Below are the code and all the weights of a small trained network. Each question names an input and a class and asks about switching units off, where a switched-off unit gives its printed mean instead of its output.

import numpy as np


def w(rows, s, z=0):
    codes = np.array(rows[::2]) - 128.0
    scale = np.full(codes.shape[1], s)
    scale[-1] = z or s
    return codes * scale


def f(y):
    return y / 2 * (1 + np.tanh(0.7978845608 * (y + 0.044715 * y**3)))


def log_softmax(a):
    a = a - a.max(-1, keepdims=True)
    return a - np.log(np.exp(a).sum(-1, keepdims=True))


def net(x, mask):
    res = np.array(x, float).reshape(1, 4) / 4 @ E
    y = f(res @ A[0][:, :-1].T + A[0][:, -1])
    res = res + np.where(mask, y, B[0][:, -1]) @ B[0][:, :-1]
    return log_softmax(res[-1] @ U[:, :-1].T + U[:, -1])


A, B = {}, {}
E = w([
[76,226,175],'x0',
[128,129,129],'x1',
[166,121,250],'x2',
[217,193,103],'x3',
],0.011)
A[0] = w([
[169,75,66,170],'n0',
[230,154,184,16],'n1',
[142,191,113,113],'n2',
[152,127,133,106],'n3',
[89,181,151,172],'n4',
[138,134,108,123],'n5',
[147,65,160,141],'n6',
[137,194,62,88],'n7',
[113,218,106,115],'n8',
[113,117,114,132],'n9',
[14,177,190,70],'n10',
[128,195,115,97],'n11',
[251,170,174,19],'n12',
[76,215,151,171],'n13',
[147,105,125,176],'n14',
[172,83,100,254],'n15',
[166,97,99,246],'n16',
[40,93,87,176],'n17',
[162,201,22,110],'n18',
[121,41,141,178],'n19',
[162,105,86,163],'n20',
[22,96,68,183],'n21',
[108,21,224,129],'n22',
[201,116,45,173],'n23',
[162,128,136,112],'n24',
[103,85,202,134],'n25',
[44,133,63,165],'n26',
[71,133,235,122],'n27',
],0.016,0.005)
B[0] = w([
[194,191,176,223],'n0',
[77,142,227,193],'n1',
[90,100,93,172],'n2',
[130,129,142,132],'n3',
[79,169,111,197],'n4',
[140,131,119,138],'n5',
[138,63,121,183],'n6',
[95,94,42,195],'n7',
[56,93,64,199],'n8',
[129,135,145,141],'n9',
[127,249,97,235],'n10',
[76,103,93,172],'n11',
[85,133,252,205],'n12',
[40,167,98,230],'n13',
[153,115,143,155],'n14',
[206,124,171,216],'n15',
[195,132,158,202],'n16',
[120,133,223,223],'n17',
[162,105,3,237],'n18',
[163,52,147,209],'n19',
[180,162,149,184],'n20',
[80,134,232,248],'n21',
[177,24,63,246],'n22',
[232,181,117,231],'n23',
[130,132,151,140],'n24',
[163,132,60,200],'n25',
[55,119,181,229],'n26',
[148,222,61,232],'n27',
],0.037,0.012)
U = w([
[178,109,254,199],'0',
[225,225,97,194],'1',
[74,181,200,3],'2',
[130,105,67,119],'3',
[213,46,105,115],'4',
],0.0093,0.0018)

Each question gives the input, the list of numbers given to net, and the class t.
The units are the neurons (one row each of A and B). Each row of codes is followed by its name. A weight is (code - 128) times the scale printed after its matrix; where a second scale follows, it is the last column's (A, B and U).
mask holds one flag per neuron, in row order. A switched-off neuron (its flag False) gives its mean, the last column of its row in B, instead of its output. The means were averaged over made-up inputs and are rounded, as every weight is.
A unit's drop is (log p(t) with every unit on - log p(t) with that unit switched off) / (log p(t) with every unit on - log p(t) with every unit switched off).
The circuit of an input: a set's keep is (log p(t) with only the set's units on - log p(t) with every unit switched off) / (log p(t) with every unit on - log p(t) with every unit switched off). Starting from the 12 units with the biggest drops (on a tie, the unit counted first), units are removed one at a time, each time the one whose removal leaves the highest keep (on an exact tie, the one counted first), for as long as the keep stays at least 0.8.
units of the circuit, in order: the units of the circuit, biggest drop first
top k neurons: the k neurons with the biggest drops, biggest first
drop of u: that unit's drop, to one decimal
input [-3,-7,2,-7], class 4: units of the circuit, in order -> [n22]
input [1,-2,0,-4], class 2: top 2 neurons -> [n23 n18]
input [-3,8,-1,0], class 0: top 3 neurons -> [n27 n10 n18]
input [4,0,1,5], class 2: top 3 neurons -> [n12 n22 n1]
input [3,-7,8,-8], class 1: top 2 neurons -> [n27 n10]
input [0,5,3,-8], class 4: top 2 neurons -> [n22 n19]
input [-3,2,5,0], class 4: top 2 neurons -> [n22 n21]
input [8,-3,-1,1], class 3: top 2 neurons -> [n21 n12]
input [8,2,-4,1], class 3: drop of n8 -> 0.1
input [1,0,-1,3], class 3: drop of n27 -> 0.1
input [-5,6,-6,-8], class 0: drop of n24 -> 0.0
